Below is a small trained network, with its code and all its weights. Each question gives an input and a class and asks what happens when units are switched off, that is, made to give their printed mean instead of their output.

import numpy as np


def w(rows, s, z=0):
    codes = np.array(rows[::2]) - 128.0
    scale = np.full(codes.shape[1], s)
    scale[-1] = z or s
    return codes * scale


def norm(h):
    return h / np.sqrt((h * h).mean(-1, keepdims=True) + 1e-5)


def f(y):
    return np.maximum(y, 0)


def log_softmax(a):
    a = a - a.max(-1, keepdims=True)
    return a - np.log(np.exp(a).sum(-1, keepdims=True))


def net(x, mask):
    res = np.array(x, float).reshape(1, 3) / 4 @ E
    u = 0
    for l in range(3):
        y = f(norm(res) @ A[l][:, :-1].T + A[l][:, -1])
        res = res + np.where(mask[u : u + 5], y, B[l][:, -1]) @ B[l][:, :-1]
        u += 5
    return log_softmax(norm(res)[-1] @ U[:, :-1].T + U[:, -1])


A, B = {}, {}
E = w([
[202,157,118,77],'x0',
[252,95,166,211],'x1',
[54,93,131,173],'x2',
],0.0045)
A[0] = w([
[92,128,126,199,137],'L0N0',
[165,81,135,211,134],'L0N1',
[173,75,193,102,13],'L0N2',
[107,203,104,114,250],'L0N3',
[1,58,133,144,128],'L0N4',
],0.0078,0.0012)
B[0] = w([
[138,151,56,103,182],'L0N0',
[38,253,230,59,221],'L0N1',
[231,152,107,179,171],'L0N2',
[58,145,196,151,199],'L0N3',
[188,178,28,161,253],'L0N4',
],0.0057,0.0051)
A[1] = w([
[201,230,203,79,245],'L1N0',
[2,15,64,129,226],'L1N1',
[117,69,195,22,202],'L1N2',
[83,118,172,231,89],'L1N3',
[105,80,155,83,50],'L1N4',
],0.0056,0.0011)
B[1] = w([
[114,163,120,164,253],'L1N0',
[245,184,33,253,165],'L1N1',
[113,188,144,163,148],'L1N2',
[84,55,109,165,143],'L1N3',
[161,141,132,198,131],'L1N4',
],0.0066,0.0065)
A[2] = w([
[70,231,77,83,247],'L2N0',
[99,166,50,206,155],'L2N1',
[66,164,68,215,102],'L2N2',
[91,137,170,194,1],'L2N3',
[2,148,187,139,177],'L2N4',
],0.0079,0.00063)
B[2] = w([
[105,114,254,137,254],'L2N0',
[128,58,223,92,239],'L2N1',
[201,36,69,24,237],'L2N2',
[54,44,158,10,162],'L2N3',
[164,95,88,61,179],'L2N4',
],0.0048,0.0081)
U = w([
[102,7,160,59,1],'0',
[26,199,239,153,131],'1',
[167,128,50,200,245],'2',
],0.011,0.0021)

Each question gives the input, the list of numbers given to net, and the class t.
The units are the neurons (one row each of A and B). Each row of codes is followed by its name. A weight is (code - 128) times the scale printed after its matrix; where a second scale follows, it is the last column's (A, B and U).
mask holds one flag per neuron, layer by layer. A switched-off neuron (its flag False) gives its mean, the last column of its row in B, instead of its output. The means were averaged over made-up inputs and are rounded, as every weight is.
A unit's drop is (log p(t) with every unit on - log p(t) with that unit switched off) / (log p(t) with every unit on - log p(t) with every unit switched off).
The circuit of an input: a set's keep is (log p(t) with only the set's units on - log p(t) with every unit switched off) / (log p(t) with every unit on - log p(t) with every unit switched off). Starting from the 12 units with the biggest drops (on a tie, the unit counted first), units are removed one at a time, each time the one whose removal leaves the highest keep (on an exact tie, the one counted first), for as long as the keep stays at least 0.8.
circuit, biggest first: the units of the circuit, biggest drop first
top k neurons: the k neurons with the biggest drops, biggest first
k most important neurons of layer l: the k neurons of layer l with the biggest drops, biggest first
drop of u: that unit's drop, to one decimal
input [-5,-6,-3], class 0: top neuron : L2N1
input [-4,-8,4], class 2: circuit, biggest first : L1N1, L0N1
input [-4,3,-7], class 1: circuit, biggest first : L0N1, L2N2
input [-7,-8,-4], class 0: 2 most important neurons of layer 0 : L0N1, L0N3
input [-3,-5,-2], class 0: top 2 neurons : L0N1, L2N2
input [-3,-6,8], class 2: top 3 neurons : L1N1, L0N1, L0N4
input [-2,2,-4], class 1: circuit, biggest first : L2N2, L0N1
input [0,5,-6], class 1: 2 most important neurons of layer 2 : L2N2, L2N4
input [0,0,7], class 2: top 3 neurons : L0N0, L2N3, L0N3
input [3,3,1], class 1: top 2 neurons : L0N1, L2N2
input [-5,-7,2], class 2: top 2 neurons : L1N1, L0N1
input [-2,7,-8], class 1: top 4 neurons : L0N1, L2N2, L0N4, L1N1
input [-8,2,6], class 0: top 3 neurons : L2N1, L0N1, L2N2
input [-8,-4,4], class 2: circuit, biggest first : L1N1
input [-6,-6,4], class 2: top 3 neurons : L1N1, L0N1, L0N4
input [0,3,-3], class 1: drop of L1N1 : 0.1
input [-6,5,6], class 0: drop of L1N2 : 0.0
input [-7,-7,-8], class 0: drop of L2N2 : 0.7
input [-8,-2,5], class 2: drop of L1N1 : 0.3
input [-7,2,1], class 0: circuit, biggest first : L2N2
